Below is a small trained network, with its code and all its weights. Each question gives an input and a target symbol and asks what happens when units are switched off, that is, made to give their printed mean instead of their output.

import numpy as np


def w(rows, s, z=0):
    codes = np.array(rows[::2]) - 128.0
    scale = np.full(codes.shape[1], s)
    scale[-1] = z or s
    return codes * scale


def norm(h):
    return h / np.sqrt((h * h).mean(-1, keepdims=True) + 1e-5)


def f(y):
    return y / 2 * (1 + np.tanh(0.7978845608 * (y + 0.044715 * y**3)))


def softmax(a):
    e = np.exp(a - a.max(-1, keepdims=True))
    return e / e.sum(-1, keepdims=True)


def log_softmax(a):
    a = a - a.max(-1, keepdims=True)
    return a - np.log(np.exp(a).sum(-1, keepdims=True))


def net(x, mask):
    ids = ['αβγζηλμπστφω'.index(c) for c in x.split()]
    T = len(ids)
    res = E[ids] + P[:T]
    u = 0
    for l in range(2):
        q, k, v = (norm(res) @ M[l].T for M in (Q, K, V))
        z = softmax(np.where(np.tri(T) > 0, q @ k.T / 2**0.5, -1e9)) @ v
        res = res + np.where(mask[u], z, O[l][:, -1]) @ O[l][:, :-1]
        u += 1
        y = f(norm(res) @ A[l][:, :-1].T + A[l][:, -1])
        res = res + np.where(mask[u : u + 16], y, B[l][:, -1]) @ B[l][:, :-1]
        u += 16
    return log_softmax(norm(res)[-1] @ U[:, :-1].T + U[:, -1])


Q, K, V, O, A, B = {}, {}, {}, {}, {}, {}
E = w([
[119,197,82,103,126],'α',
[111,155,180,207,132],'β',
[118,159,94,96,159],'γ',
[115,52,121,134,128],'ζ',
[49,36,101,99,141],'η',
[175,251,104,65,33],'λ',
[120,117,151,41,77],'μ',
[126,141,171,162,148],'π',
[95,115,92,81,165],'σ',
[96,158,68,108,135],'τ',
[53,94,69,44,151],'φ',
[96,74,120,96,68],'ω',
],0.014)
P = w([
[151,133,120,157,136],'0',
[102,125,117,162,75],'1',
[140,121,158,132,146],'2',
[110,187,124,68,120],'3',
[105,127,107,150,71],'4',
[150,107,141,125,137],'5',
[83,180,135,69,151],'6',
[85,88,1,128,114],'7',
[153,105,137,123,135],'8',
],0.029)
Q[0] = w([
[27,123,92,87,2],'0.h0',
[148,184,3,132,203],'0.h0',
],0.0094)
K[0] = w([
[121,168,100,11,124],'0.h0',
[126,207,10,115,121],'0.h0',
],0.013)
V[0] = w([
[213,86,139,126,111],'0.h0',
[254,99,152,121,131],'0.h0',
],0.0039)
O[0] = w([
[144,63,113,223,144,30],'0.h0',
[144,50,126,251,130,2],'0.h0',
],0.0029,0.0017)
A[0] = w([
[161,139,135,117,103,57],'0.n0',
[75,97,142,144,122,105],'0.n1',
[119,116,78,133,153,101],'0.n2',
[130,154,109,111,69,146],'0.n3',
[251,67,209,48,162,148],'0.n4',
[146,71,146,91,197,58],'0.n5',
[174,126,198,157,160,131],'0.n6',
[174,163,107,106,164,112],'0.n7',
[195,113,133,100,187,161],'0.n8',
[168,137,109,124,111,133],'0.n9',
[176,179,146,165,136,153],'0.n10',
[177,179,146,155,190,119],'0.n11',
[169,95,205,121,81,81],'0.n12',
[204,152,122,141,177,61],'0.n13',
[103,161,80,174,124,76],'0.n14',
[179,149,104,184,160,1],'0.n15',
],0.021,0.0064)
B[0] = w([
[101,89,121,134,141,123],'0.n0',
[134,56,134,78,162,154],'0.n1',
[122,122,141,151,59,169],'0.n2',
[121,64,159,126,163,193],'0.n3',
[148,47,237,99,221,252],'0.n4',
[118,172,173,237,57,201],'0.n5',
[173,65,143,124,193,150],'0.n6',
[47,129,115,141,157,176],'0.n7',
[127,117,69,101,251,207],'0.n8',
[114,101,85,102,133,136],'0.n9',
[118,80,116,94,169,142],'0.n10',
[93,94,157,123,181,162],'0.n11',
[132,53,64,37,110,151],'0.n12',
[67,110,61,103,141,158],'0.n13',
[126,67,117,71,126,165],'0.n14',
[199,206,102,105,146,140],'0.n15',
],0.025,0.012)
Q[1] = w([
[185,44,76,250,150],'1.h0',
[168,218,199,85,211],'1.h0',
],0.021)
K[1] = w([
[78,108,254,79,145],'1.h0',
[147,22,70,181,121],'1.h0',
],0.022)
V[1] = w([
[153,134,183,168,252],'1.h0',
[153,55,215,66,135],'1.h0',
],0.029)
O[1] = w([
[65,210,171,244,41,176],'1.h0',
[131,208,9,145,28,254],'1.h0',
],0.015,0.014)
A[1] = w([
[109,144,178,121,79,115],'1.n0',
[56,112,177,148,41,72],'1.n1',
[237,97,79,201,84,121],'1.n2',
[188,94,127,166,156,110],'1.n3',
[28,139,150,105,169,162],'1.n4',
[90,196,142,10,105,185],'1.n5',
[197,190,64,115,93,1],'1.n6',
[212,81,32,172,115,89],'1.n7',
[165,181,136,86,233,161],'1.n8',
[97,156,124,113,6,100],'1.n9',
[224,153,94,79,110,135],'1.n10',
[19,117,213,140,103,172],'1.n11',
[33,185,167,63,189,23],'1.n12',
[168,80,55,87,72,158],'1.n13',
[94,116,102,100,132,119],'1.n14',
[184,142,169,174,232,107],'1.n15',
],0.021,0.007)
B[1] = w([
[77,108,149,120,167,149],'1.n0',
[81,211,140,4,97,188],'1.n1',
[5,98,189,26,77,158],'1.n2',
[103,130,150,17,74,158],'1.n3',
[161,92,193,149,51,243],'1.n4',
[75,39,62,97,28,157],'1.n5',
[207,18,59,90,204,144],'1.n6',
[91,133,4,77,99,166],'1.n7',
[103,245,121,181,66,208],'1.n8',
[195,37,192,158,216,188],'1.n9',
[124,221,233,150,226,151],'1.n10',
[132,133,14,208,178,254],'1.n11',
[142,133,190,33,243,192],'1.n12',
[163,238,188,199,143,203],'1.n13',
[153,80,135,154,119,161],'1.n14',
[226,148,79,211,70,221],'1.n15',
],0.026,0.014)
U = w([
[119,111,162,88,140,209],'α',
[56,141,25,187,131,41],'β',
[61,147,131,95,255,61],'γ',
[40,147,196,178,102,148],'ζ',
[121,208,223,91,116,222],'η',
[123,11,147,189,121,108],'λ',
[208,122,27,101,178,59],'μ',
[166,163,131,199,29,242],'π',
[151,175,172,206,247,75],'σ',
[117,114,124,88,29,253],'τ',
[220,132,195,75,147,149],'φ',
[144,232,72,85,171,138],'ω',
],0.0096,0.0026)

Each question gives the input, a string of symbols that net reads in full, and the target symbol t.
The units are the heads (2 rows each of Q, K, V and O) and the neurons (one row each of A and B). Each row of codes is followed by its name. A weight is (code - 128) times the scale printed after its matrix; where a second scale follows, it is the last column's (O, A, B and U).
mask holds one flag per unit, layer by layer, with each layer's heads first. A switched-off unit (its flag False) gives its mean, the last column of its rows in O or B, instead of its output. The means were averaged over made-up inputs and are rounded, as every weight is.
A unit's drop is (log p(t) with every unit on - log p(t) with that unit switched off) / (log p(t) with every unit on - log p(t) with every unit switched off).
most important unit: the unit with the biggest drop
k most important neurons: the k neurons with the biggest drops, biggest first
top k neurons in layer l: the k neurons of layer l with the biggest drops, biggest first
input λ μ ω ζ, target λ: most important unit : 1.n9
input ω σ ω, target η: top 2 neurons in layer 0 : (0.n4, 0.n12)
input λ γ μ η ω η ω η λ, target λ: 2 most important neurons : (0.n4, 0.n3)
input ω μ μ σ σ, target λ: top 4 neurons in layer 0 : (0.n1, 0.n11, 0.n6, 0.n4)
input γ β μ σ η γ μ, target γ: 4 most important neurons : (0.n8, 0.n4, 0.n11, 1.n12)
input σ γ μ ζ σ ω σ σ, target λ: 2 most important neurons : (0.n3, 0.n4)
input γ β σ ω σ, target μ: 3 most important neurons : (0.n4, 0.n8, 0.n5)
input σ π γ η σ, target ω: 2 most important neurons : (0.n4, 0.n5)
input ω σ γ σ α σ λ γ, target η: 3 most important neurons : (0.n8, 0.n3, 1.n1)
input γ σ β α, target γ: top 2 neurons in layer 0 : (0.n8, 0.n11)
input η ω σ η η λ σ, target η: 3 most important neurons : (0.n4, 0.n3, 0.n5)
input ω γ μ σ σ σ σ η, target λ: 3 most important neurons : (0.n4, 0.n1, 0.n3)
input λ ω π λ γ η μ, target λ: 3 most important neurons : (0.n4, 1.n9, 1.n5)
input σ μ γ λ σ, target η: top neuron in layer 1 : (1.n13)
input σ α μ η η, target ω: top 4 neurons in layer 0 : (0.n5, 0.n4, 0.n7, 0.n8)
input φ ζ η π, target φ: top 2 neurons in layer 0 : (0.n4, 0.n2)
input ζ γ ω σ η, target λ: 2 most important neurons : (0.n1, 0.n4)
input φ γ η γ β β, target ω: 2 most important neurons : (0.n8, 0.n15)
input μ γ γ σ γ σ μ σ, target τ: top 2 neurons in layer 0 : (0.n2, 0.n8)
input η σ σ φ γ, target φ: most important unit : 0.n8
input γ σ σ μ σ η ω α, target μ: top 3 neurons in layer 1 : (1.n6, 1.n7, 1.n9)
